+1.47, +0.14, -5.97, +0.71, +0.13, -0.41, -1.12
+1.55, +0.69, -7.16, +0.46, +1.92, -0.48, -0.77
+1.80, +0.12, -5.78, +0.71, +0.88, -0.84, -1.65
+1.70, -0.46, -3.99, +0.85, -1.43, -0.68, -1.65
+1.67, -0.07, -5.43, +0.62, +0.24, -0.46, -1.22
+0.79, -0.14, -8.60, +0.29, +1.42, -0.31, +1.15
->
-1.12, -0.77, -1.65, -1.65, -1.22, +1.15
-0.41, -0.48, -0.84, -0.68, -0.46, -0.31
+0.13, +1.92, +0.88, -1.43, +0.24, +1.42
+0.71, +0.46, +0.71, +0.85, +0.62, +0.29
-5.97, -7.16, -5.78, -3.99, -5.43, -8.60
+0.14, +0.69, +0.12, -0.46, -0.07, -0.14
+1.47, +1.55, +1.80, +1.70, +1.67, +0.79

+3.11, +1.49, +0.89, +0.32, +5.76, -2.06, -0.91, +0.62, -8.18
+1.26, +4.41, +0.88, -6.05, -1.43, +3.14, +0.39, +3.69, -1.04
-1.44, -1.20, -1.14, +0.01, -3.56, +6.13, +2.83, -1.38, -1.22
-0.29, +0.67, -0.24, -0.03, -3.42, +8.64, +0.65, +2.61, -1.57
+1.28, +3.82, +0.83, -2.11, -1.88, +6.14, +0.44, +4.07, -0.83
+0.04, -2.90, +4.43, +0.78, -2.01, -0.94, -2.94, -3.09, +5.85
+0.55, -1.11, -4.93, +0.41, +4.34, -1.90, -1.52, -2.50, +2.10
-0.62, -1.17, +0.58, +4.24, -2.90, -0.54, +4.66, +2.75, +3.24
->
-8.18, -1.04, -1.22, -1.57, -0.83, +5.85, +2.10, +3.24
+0.62, +3.69, -1.38, +2.61, +4.07, -3.09, -2.50, +2.75
-0.91, +0.39, +2.83, +0.65, +0.44, -2.94, -1.52, +4.66
-2.06, +3.14, +6.13, +8.64, +6.14, -0.94, -1.90, -0.54
+5.76, -1.43, -3.56, -3.42, -1.88, -2.01, +4.34, -2.90
+0.32, -6.05, +0.01, -0.03, -2.11, +0.78, +0.41, +4.24
+0.89, +0.88, -1.14, -0.24, +0.83, +4.43, -4.93, +0.58
+1.49, +4.41, -1.20, +0.67, +3.82, -2.90, -1.11, -1.17
+3.11, +1.26, -1.44, -0.29, +1.28, +0.04, +0.55, -0.62

+0.91, -3.40, +1.26, +0.67, -0.71, +0.10, -1.35
+1.01, +3.60, +1.44, +0.15, -2.06, +1.23, -0.98
-0.51, -2.70, -0.30, -0.93, -0.19, +2.27, +0.01
-1.88, +2.04, -2.15, -0.31, -0.02, +0.51, -0.73
-0.45, +5.11, -2.39, +0.75, -1.84, +1.60, +1.03
+1.58, -2.41, -2.77, +1.59, -1.48, +0.03, +0.40
+2.79, +7.00, -0.76, -0.21, -1.47, -0.78, +1.03
+0.67, +0.48, +2.46, +1.37, +0.00, -1.65, -1.86
-0.53, -4.69, +3.37, +1.77, -2.79, -1.05, -1.40
-2.99, -2.88, -4.05, +0.69, -1.43, -1.44, -2.51
+1.16, -0.25, +2.58, +0.20, -0.62, -1.33, -0.36
->
-1.35, -0.98, +0.01, -0.73, +1.03, +0.40, +1.03, -1.86, -1.40, -2.51, -0.36
+0.10, +1.23, +2.27, +0.51, +1.60, +0.03, -0.78, -1.65, -1.05, -1.44, -1.33
-0.71, -2.06, -0.19, -0.02, -1.84, -1.48, -1.47, +0.00, -2.79, -1.43, -0.62
+0.67, +0.15, -0.93, -0.31, +0.75, +1.59, -0.21, +1.37, +1.77, +0.69, +0.20
+1.26, +1.44, -0.30, -2.15, -2.39, -2.77, -0.76, +2.46, +3.37, -4.05, +2.58
-3.40, +3.60, -2.70, +2.04, +5.11, -2.41, +7.00, +0.48, -4.69, -2.88, -0.25
+0.91, +1.01, -0.51, -1.88, -0.45, +1.58, +2.79, +0.67, -0.53, -2.99, +1.16

+4.98, -5.43, -3.48, +1.10, -4.04, +6.64
+6.54, -5.67, -2.03, +0.30, -2.69, +7.73
+6.90, -5.52, -1.02, +0.05, -1.60, +7.82
+1.16, -4.56, -2.72, +3.11, -2.26, +2.84
->
+6.64, +7.73, +7.82, +2.84
-4.04, -2.69, -1.60, -2.26
+1.10, +0.30, +0.05, +3.11
-3.48, -2.03, -1.02, -2.72
-5.43, -5.67, -5.52, -4.56
+4.98, +6.54, +6.90, +1.16

+1.31, -4.06, -3.60, -1.52, +5.53, +1.38, +0.97, +2.66, +0.19, -0.06, -1.42, +1.16, +6.86, +3.50, +0.27, +1.08
-1.61, -3.28, -3.18, -5.36, +5.90, +1.31, +0.07, +2.39, +1.30, +0.73, +0.48, +2.25, +4.62, +3.40, -1.15, +0.68
-4.23, -1.55, -2.02, -7.75, +4.77, +0.72, -0.92, +1.20, +1.94, +1.43, +2.03, +2.68, +1.20, +2.48, -2.46, -0.02
->
+1.08, +0.68, -0.02
+0.27, -1.15, -2.46
+3.50, +3.40, +2.48
+6.86, +4.62, +1.20
+1.16, +2.25, +2.68
-1.42, +0.48, +2.03
-0.06, +0.73, +1.43
+0.19, +1.30, +1.94
+2.66, +2.39, +1.20
+0.97, +0.07, -0.92
+1.38, +1.31, +0.72
+5.53, +5.90, +4.77
-1.52, -5.36, -7.75
-3.60, -3.18, -2.02
-4.06, -3.28, -1.55
+1.31, -1.61, -4.23

-8.67, +2.64, -8.76
-4.26, +1.70, -4.95
-7.23, -3.43, +2.63
->
-8.76, -4.95, +2.63
+2.64, +1.70, -3.43
-8.67, -4.26, -7.23
